Below are the code and all the weights of a small trained network. Each question names an input and a target symbol and asks about switching units off, where a switched-off unit gives its printed mean instead of its output.

import numpy as np


def w(rows, s, z=0):
    codes = np.array(rows[::2]) - 128.0
    scale = np.full(codes.shape[1], s)
    scale[-1] = z or s
    return codes * scale


def norm(h):
    return h / np.sqrt((h * h).mean(-1, keepdims=True) + 1e-5)


def f(y):
    return np.maximum(y, 0)


def softmax(a):
    e = np.exp(a - a.max(-1, keepdims=True))
    return e / e.sum(-1, keepdims=True)


def log_softmax(a):
    a = a - a.max(-1, keepdims=True)
    return a - np.log(np.exp(a).sum(-1, keepdims=True))


def net(x, mask):
    ids = ['βγδζθμξσφψ'.index(c) for c in x.split()]
    T = len(ids)
    res = E[ids] + P[:T]
    u = 0
    for l in range(2):
        r = norm(res)
        for j in range(2):
            rows = slice(2 * j, 2 * j + 2)
            q, k, v = (r @ M[l][rows].T for M in (Q, K, V))
            z = softmax(np.where(np.tri(T) > 0, q @ k.T / 2**0.5, -1e9)) @ v
            o = O[l][rows]
            res = res + np.where(mask[u + j], z, o[:, -1]) @ o[:, :-1]
        u += 2
        y = f(norm(res) @ A[l][:, :-1].T + A[l][:, -1])
        res = res + np.where(mask[u : u + 4], y, B[l][:, -1]) @ B[l][:, :-1]
        u += 4
    return log_softmax(norm(res)[-1] @ U[:, :-1].T + U[:, -1])


Q, K, V, O, A, B = {}, {}, {}, {}, {}, {}
E = w([
[62,92,160,180,73,128,97,91,141,119,106],'β',
[158,173,112,172,80,127,119,165,62,75,82],'γ',
[132,136,110,175,108,77,58,128,145,104,169],'δ',
[103,74,148,110,133,82,210,254,103,113,149],'ζ',
[93,130,88,195,95,135,150,98,11,105,186],'θ',
[126,162,132,180,219,89,159,209,15,202,176],'μ',
[49,253,125,70,67,69,152,106,62,146,145],'ξ',
[123,208,149,162,219,222,121,121,61,18,173],'σ',
[166,153,67,63,131,109,78,84,82,161,142],'φ',
[118,129,173,66,198,126,136,120,94,129,105],'ψ',
],0.025)
P = w([
[243,61,248,142,100,57,66,116,71,79,170],'0',
[117,92,176,130,95,124,42,172,63,108,118],'1',
[68,114,152,130,132,106,42,163,86,109,110],'2',
[41,88,103,150,174,112,60,152,105,123,118],'3',
[44,74,71,142,207,112,105,132,124,120,117],'4',
[37,58,38,138,202,128,150,122,134,116,134],'5',
[51,46,2,135,223,131,177,107,146,124,155],'6',
],0.0081)
Q[0] = w([
[204,99,203,132,73,128,147,118,195,150,68],'L0H1',
[183,149,89,173,100,215,172,174,195,7,169],'L0H1',
[254,118,117,206,75,202,177,116,212,120,162],'L0H2',
[14,90,45,182,190,35,140,151,47,15,218],'L0H2',
],0.0068)
K[0] = w([
[173,115,196,133,67,154,62,163,100,81,231],'L0H1',
[195,69,90,149,136,163,90,147,110,78,131],'L0H1',
[126,80,181,216,1,95,58,252,17,121,200],'L0H2',
[39,89,16,96,196,78,188,69,163,167,71],'L0H2',
],0.007)
V[0] = w([
[206,56,104,227,197,178,131,150,93,198,78],'L0H1',
[48,163,141,172,86,179,177,242,105,2,142],'L0H1',
[203,92,99,8,153,174,91,109,102,59,147],'L0H2',
[142,33,184,181,215,196,149,127,142,120,15],'L0H2',
],0.0058)
O[0] = w([
[104,110,163,143,109,84,77,255,144,144,137,5],'L0H1',
[157,95,149,155,97,230,207,157,98,123,70,244],'L0H1',
[73,188,121,224,193,80,101,54,154,70,56,162],'L0H2',
[148,92,193,80,194,124,102,125,122,89,77,3],'L0H2',
],0.0092,0.0046)
A[0] = w([
[102,37,93,139,144,147,100,74,70,199,168,186],'L0N1',
[178,102,72,85,139,111,67,63,174,128,157,65],'L0N2',
[38,109,153,166,139,111,174,167,192,160,92,110],'L0N3',
[149,2,185,199,119,69,97,173,159,177,132,248],'L0N4',
],0.0072,0.0019)
B[0] = w([
[90,37,141,65,106,131,146,180,127,156,138,253],'L0N1',
[74,166,124,129,110,151,58,152,209,74,72,166],'L0N2',
[53,137,127,44,95,131,105,101,149,112,89,173],'L0N3',
[97,231,96,136,130,205,109,166,253,171,78,229],'L0N4',
],0.012,0.0048)
Q[1] = w([
[253,126,178,123,111,79,113,106,141,161,147],'L1H1',
[148,186,148,123,85,90,157,132,151,126,171],'L1H1',
[107,135,107,120,94,229,156,140,133,154,131],'L1H2',
[214,111,201,121,156,76,100,117,131,124,179],'L1H2',
],0.013)
K[1] = w([
[178,145,124,202,158,72,64,255,113,105,142],'L1H1',
[125,197,156,113,122,70,119,198,61,137,190],'L1H1',
[133,99,77,104,170,220,127,155,120,113,186],'L1H2',
[184,143,164,167,22,108,107,172,89,118,68],'L1H2',
],0.0086)
V[1] = w([
[132,163,136,163,214,52,170,202,61,145,167],'L1H1',
[169,254,175,38,123,133,194,89,93,138,118],'L1H1',
[144,86,170,146,188,78,114,121,81,162,125],'L1H2',
[87,115,192,92,42,38,164,95,126,210,63],'L1H2',
],0.0076)
O[1] = w([
[82,47,146,191,155,56,181,130,190,157,124,12],'L1H1',
[121,33,47,233,248,119,163,151,130,170,125,208],'L1H1',
[63,84,125,115,118,177,97,171,91,158,74,70],'L1H2',
[69,89,77,91,86,124,137,135,163,51,93,2],'L1H2',
],0.011,0.0049)
A[1] = w([
[188,82,159,48,187,217,96,169,185,32,95,162],'L1N1',
[105,139,200,138,97,131,123,194,254,155,70,2],'L1N2',
[183,142,223,91,162,216,162,77,124,114,133,131],'L1N3',
[43,152,254,92,121,100,84,101,181,182,25,6],'L1N4',
],0.0065,0.0015)
B[1] = w([
[156,44,69,254,183,174,117,149,124,125,115,252],'L1N1',
[103,163,137,111,141,132,204,65,168,86,172,220],'L1N2',
[116,7,107,90,151,106,107,153,168,134,87,252],'L1N3',
[180,79,222,105,101,83,128,118,90,201,133,240],'L1N4',
],0.011,0.0035)
U = w([
[98,133,152,77,130,97,160,255,166,115,153,102],'β',
[217,140,113,166,58,88,141,173,108,114,35,2],'γ',
[96,57,98,126,52,117,159,140,103,101,201,87],'δ',
[111,88,215,105,50,166,193,113,176,94,140,145],'ζ',
[177,99,108,144,93,109,50,140,221,132,185,146],'θ',
[82,100,180,114,191,134,106,104,125,73,81,93],'μ',
[168,146,108,35,112,152,70,141,138,101,141,217],'ξ',
[146,129,81,138,183,190,174,116,154,85,165,201],'σ',
[175,132,211,119,173,140,127,141,101,214,174,131],'φ',
[88,230,134,136,120,102,156,65,156,126,143,126],'ψ',
],0.0092,0.0035)

Each question gives the input, a string of symbols that net reads in full, and the target symbol t.
The units are the heads (2 rows each of Q, K, V and O) and the neurons (one row each of A and B). Each row of codes is followed by its name. A weight is (code - 128) times the scale printed after its matrix; where a second scale follows, it is the last column's (O, A, B and U).
mask holds one flag per unit, layer by layer, with each layer's heads first. A switched-off unit (its flag False) gives its mean, the last column of its rows in O or B, instead of its output. The means were averaged over made-up inputs and are rounded, as every weight is.
A unit's drop is (log p(t) with every unit on - log p(t) with that unit switched off) / (log p(t) with every unit on - log p(t) with every unit switched off).
The circuit of an input: a set's keep is (log p(t) with only the set's units on - log p(t) with every unit switched off) / (log p(t) with every unit on - log p(t) with every unit switched off). Starting from all 12 units, units are removed one at a time, each time the one whose removal leaves the highest keep (on an exact tie, the one counted first), for as long as the keep stays at least 0.8.
units of the circuit, in order: the units of the circuit, biggest drop first
most important unit: the unit with the biggest drop
top k neurons: the k neurons with the biggest drops, biggest first
k most important neurons of layer l: the k neurons of layer l with the biggest drops, biggest first
heads that matter: for each layer, one digit per head in row order, 1 if its drop is at least 0.15 and else 0, layers parted by /
drop of u: that unit's drop, to one decimal
input θ σ ξ ξ ζ, target σ: heads that matter	10 / 10
input ψ θ φ σ μ φ σ, target ψ: most important unit	L0H2
input ξ μ θ ξ, target δ: units of the circuit, in order	L0H2, L0N4
input ψ δ μ μ, target β: units of the circuit, in order	L0H1, L1H2
input θ δ ζ, target ζ: heads that matter	00 / 10
input ξ ξ ξ ψ β μ θ, target ξ: units of the circuit, in order	L1H1, L0H2
input γ φ σ σ φ θ ψ, target μ: heads that matter	01 / 00
input ζ ψ γ σ, target μ: top 2 neurons	L0N4, L1N3
input ζ β θ, target ξ: heads that matter	00 / 10
input θ β σ ξ, target φ: heads that matter	01 / 01
input σ σ φ ζ, target ψ: heads that matter	01 / 00
input ξ φ σ ξ σ, target φ: heads that matter	01 / 01
input θ σ θ δ ξ μ ξ, target δ: 2 most important neurons of layer 0	L0N4, L0N1
input γ ξ δ, target σ: units of the circuit, in order	L1H1
input ζ σ γ μ, target β: 2 most important neurons of layer 1	L1N4, L1N1
input γ β ξ δ, target σ: 2 most important neurons of layer 1	L1N4, L1N3
input φ ξ φ β, target ψ: drop of L0N1	-0.2
input θ φ δ, target ψ: drop of L1H1	0.1
input φ θ β δ δ σ, target φ: drop of L1H1	-0.1
input ξ θ φ, target ψ: units of the circuit, in order	L0H2
input θ β φ θ δ δ δ, target ξ: drop of L1H1	0.7
